Here is a tiny trained network, its code and every weight. The questions are about switching its units off for an input and a target symbol, where a switched-off unit gives its printed mean instead of its output.

import numpy as np


def w(rows, s, z=0):
    codes = np.array(rows[::2]) - 128.0
    scale = np.full(codes.shape[1], s)
    scale[-1] = z or s
    return codes * scale


def norm(h):
    return h / np.sqrt((h * h).mean(-1, keepdims=True) + 1e-5)


def f(y):
    return np.maximum(y, 0)


def softmax(a):
    e = np.exp(a - a.max(-1, keepdims=True))
    return e / e.sum(-1, keepdims=True)


def log_softmax(a):
    a = a - a.max(-1, keepdims=True)
    return a - np.log(np.exp(a).sum(-1, keepdims=True))


def net(x, mask):
    ids = ['Δαγεησφψω'.index(c) for c in x.split()]
    T = len(ids)
    res = E[ids] + P[:T]
    u = 0
    for l in range(2):
        r = norm(res)
        for j in range(2):
            rows = slice(2 * j, 2 * j + 2)
            q, k, v = (r @ M[l][rows].T for M in (Q, K, V))
            z = softmax(np.where(np.tri(T) > 0, q @ k.T / 2**0.5, -1e9)) @ v
            o = O[l][rows]
            res = res + np.where(mask[u + j], z, o[:, -1]) @ o[:, :-1]
        u += 2
        y = f(norm(res) @ A[l][:, :-1].T + A[l][:, -1])
        res = res + np.where(mask[u : u + 12], y, B[l][:, -1]) @ B[l][:, :-1]
        u += 12
    return log_softmax(norm(res)[-1] @ U[:, :-1].T + U[:, -1])


Q, K, V, O, A, B = {}, {}, {}, {}, {}, {}
E = w([
[136,156,133,3,119,111,103],'Δ',
[116,125,142,120,126,152,175],'α',
[156,111,93,138,126,142,129],'γ',
[112,157,128,163,149,137,86],'ε',
[109,145,141,151,157,170,105],'η',
[103,133,151,132,162,150,145],'σ',
[123,136,117,142,161,138,122],'φ',
[121,139,136,140,111,162,150],'ψ',
[118,133,134,118,109,124,174],'ω',
],0.038)
P = w([
[146,132,110,142,159,2,141],'0',
[72,143,77,175,147,104,172],'1',
[105,214,92,146,149,133,186],'2',
[125,226,79,157,157,147,196],'3',
[245,166,173,106,154,143,118],'4',
[171,120,159,62,156,172,97],'5',
[156,121,151,60,136,180,87],'6',
[83,138,37,28,130,201,104],'7',
[124,158,133,58,131,180,106],'8',
[123,174,136,61,158,194,127],'9',
[177,208,165,47,168,186,115],'10',
[135,162,131,43,169,196,117],'11',
],0.0087)
Q[0] = w([
[86,86,115,204,120,111,137],'L0H1',
[147,170,200,142,116,62,122],'L0H1',
[4,74,51,141,109,139,127],'L0H2',
[123,61,179,223,119,85,137],'L0H2',
],0.014)
K[0] = w([
[95,160,232,173,160,133,108],'L0H1',
[67,129,141,143,125,104,174],'L0H1',
[254,180,210,158,151,109,146],'L0H2',
[117,54,135,211,129,116,150],'L0H2',
],0.012)
V[0] = w([
[146,130,88,174,117,138,79],'L0H1',
[92,157,157,152,131,62,151],'L0H1',
[89,53,140,144,235,133,131],'L0H2',
[167,108,107,87,121,2,39],'L0H2',
],0.0093)
O[0] = w([
[117,240,197,195,48,118,111,13],'L0H1',
[47,145,75,138,158,133,145,106],'L0H1',
[107,162,26,44,7,163,123,3],'L0H2',
[234,189,103,119,255,136,193,100],'L0H2',
],0.009,0.0029)
A[0] = w([
[146,126,55,115,105,109,57,61],'L0N1',
[183,97,80,109,78,18,79,119],'L0N2',
[174,156,215,113,158,89,123,56],'L0N3',
[107,158,117,177,131,185,46,214],'L0N4',
[73,89,157,195,94,125,158,3],'L0N5',
[98,148,101,181,163,82,176,92],'L0N6',
[192,114,153,174,131,177,173,2],'L0N7',
[105,170,90,106,115,35,118,91],'L0N8',
[83,129,108,251,72,154,178,88],'L0N9',
[95,101,163,88,86,119,217,109],'L0N10',
[136,112,217,136,74,132,96,100],'L0N11',
[145,161,175,91,105,179,121,137],'L0N12',
],0.012,0.0072)
B[0] = w([
[134,80,199,127,90,186,125,139],'L0N1',
[14,205,131,106,254,130,194,140],'L0N2',
[125,156,41,57,140,154,78,194],'L0N3',
[193,144,240,109,120,115,202,253],'L0N4',
[85,171,53,143,197,82,48,163],'L0N5',
[150,69,173,156,40,144,60,180],'L0N6',
[43,114,43,79,52,174,93,165],'L0N7',
[113,119,160,140,76,234,131,147],'L0N8',
[76,113,44,136,226,121,202,196],'L0N9',
[235,167,245,125,142,161,131,248],'L0N10',
[160,125,215,74,146,56,105,181],'L0N11',
[138,42,121,104,137,194,84,204],'L0N12',
],0.0084,0.0066)
Q[1] = w([
[160,144,117,153,177,143,113],'L1H1',
[90,219,140,127,170,171,156],'L1H1',
[109,144,62,169,61,8,79],'L1H2',
[120,192,117,78,187,226,211],'L1H2',
],0.015)
K[1] = w([
[134,122,64,153,91,99,143],'L1H1',
[185,97,95,97,75,90,57],'L1H1',
[43,148,69,246,112,112,250],'L1H2',
[207,96,72,22,130,163,52],'L1H2',
],0.011)
V[1] = w([
[67,155,191,82,163,194,121],'L1H1',
[174,83,54,81,131,107,130],'L1H1',
[118,53,137,152,154,45,167],'L1H2',
[97,144,2,162,166,106,105],'L1H2',
],0.013)
O[1] = w([
[39,75,120,224,130,43,155,230],'L1H1',
[144,30,96,72,153,117,8,122],'L1H1',
[24,141,197,119,234,125,167,81],'L1H2',
[45,192,94,130,116,54,211,5],'L1H2',
],0.011,0.012)
A[1] = w([
[152,77,107,97,142,74,129,109],'L1N1',
[60,85,117,95,114,196,184,126],'L1N2',
[16,118,129,91,166,102,95,80],'L1N3',
[98,247,98,56,141,43,173,94],'L1N4',
[79,107,38,101,33,145,85,253],'L1N5',
[198,108,112,148,125,119,38,182],'L1N6',
[137,209,78,135,110,156,175,104],'L1N7',
[85,160,193,101,58,115,77,104],'L1N8',
[116,155,38,133,176,8,108,78],'L1N9',
[57,98,145,143,161,148,69,100],'L1N10',
[203,131,80,124,92,85,121,166],'L1N11',
[114,160,171,109,148,19,189,94],'L1N12',
],0.015,0.0061)
B[1] = w([
[127,136,89,117,128,116,231,187],'L1N1',
[144,135,101,214,81,86,91,162],'L1N2',
[207,115,98,14,87,97,117,150],'L1N3',
[238,86,191,216,145,97,7,159],'L1N4',
[108,121,132,116,221,149,22,177],'L1N5',
[45,171,71,53,148,153,149,253],'L1N6',
[140,102,210,6,107,123,136,144],'L1N7',
[103,125,34,188,106,19,94,148],'L1N8',
[144,210,118,181,121,103,119,165],'L1N9',
[107,86,134,42,116,129,152,177],'L1N10',
[111,142,136,38,129,211,105,194],'L1N11',
[121,205,199,77,68,144,103,150],'L1N12',
],0.013,0.012)
U = w([
[157,109,74,207,81,132,145,254],'Δ',
[125,81,177,122,236,144,130,107],'α',
[247,155,142,130,142,86,57,121],'γ',
[94,53,108,77,54,39,111,87],'ε',
[92,191,80,168,178,120,142,175],'η',
[195,170,170,105,79,172,217,87],'σ',
[25,171,172,122,114,56,103,147],'φ',
[112,154,104,83,42,219,69,78],'ψ',
[80,88,56,186,119,86,43,148],'ω',
],0.012,0.0077)

Each question gives the input, a string of symbols that net reads in full, and the target symbol t.
The units are the heads (2 rows each of Q, K, V and O) and the neurons (one row each of A and B). Each row of codes is followed by its name. A weight is (code - 128) times the scale printed after its matrix; where a second scale follows, it is the last column's (O, A, B and U).
mask holds one flag per unit, layer by layer, with each layer's heads first. A switched-off unit (its flag False) gives its mean, the last column of its rows in O or B, instead of its output. The means were averaged over made-up inputs and are rounded, as every weight is.
A unit's drop is (log p(t) with every unit on - log p(t) with that unit switched off) / (log p(t) with every unit on - log p(t) with every unit switched off).
The circuit of an input: a set's keep is (log p(t) with only the set's units on - log p(t) with every unit switched off) / (log p(t) with every unit on - log p(t) with every unit switched off). Starting from the 12 units with the biggest drops (on a tie, the unit counted first), units are removed one at a time, each time the one whose removal leaves the highest keep (on an exact tie, the one counted first), for as long as the keep stays at least 0.8.
circuit, biggest first: the units of the circuit, biggest drop first
unit that matters most: the unit with the biggest drop
k most important neurons: the k neurons with the biggest drops, biggest first
k most important neurons of layer l: the k neurons of layer l with the biggest drops, biggest first
heads that matter: for each layer, one digit per head in row order, 1 if its drop is at least 0.15 and else 0, layers parted by /
input Δ Δ η, target η: circuit, biggest first : [L0H2 L1H2 L0N10]
input ε φ ω φ, target σ: unit that matters most : L1H1
input η φ ω ψ ω α α η, target α: heads that matter : 01 / 01
input α ψ ω ω Δ σ Δ ω, target η: circuit, biggest first : [L0H2 L0N4 L0N10 L1H2]
input φ η η ω ω ω Δ φ ψ α ω, target σ: 2 most important neurons : [L0N10 L1N6]
input ψ ω ω ω φ ω α α γ, target α: circuit, biggest first : [L1H2 L0H2 L0N11 L1H1]
input γ η ψ σ σ ω α ω, target ω: circuit, biggest first : [L0H2 L1N5]
input Δ Δ Δ Δ φ ω, target η: circuit, biggest first : [L0H2 L1H2 L0N4 L0N10]
input ω ω η α ε, target α: 2 most important neurons : [L0N4 L0N9]
input ψ ω ω, target φ: circuit, biggest first : [L0H2 L1H2 L0N5]
input φ φ ω, target ψ: 2 most important neurons : [L0N8 L1N5]
input η ω ψ α σ φ φ ω ε Δ, target γ: heads that matter : 11 / 11
input η ω γ ψ, target Δ: heads that matter : 01 / 11
input α α ω, target ε: heads that matter : 11 / 01
input ω ε σ ω, target α: heads that matter : 10 / 01
input ε ω ω γ, target σ: most important neuron of layer 0 : [L0N4]
input ε η η ω η, target Δ: heads that matter : 11 / 10
input ω γ ω σ ω γ φ φ ω Δ ω ε, target ψ: heads that matter : 10 / 01
input α ω φ ψ, target ε: heads that matter : 11 / 00
input Δ ω ω ω α, target Δ: most important neuron of layer 1 : [L1N2]
input Δ ω φ ψ ω γ φ ω α η ε, target ψ: 2 most important neurons : [L1N6 L0N4]
input φ η η, target ψ: 2 most important neurons : [L0N9 L0N4]
input σ φ ω, target ω: heads that matter : 11 / 00
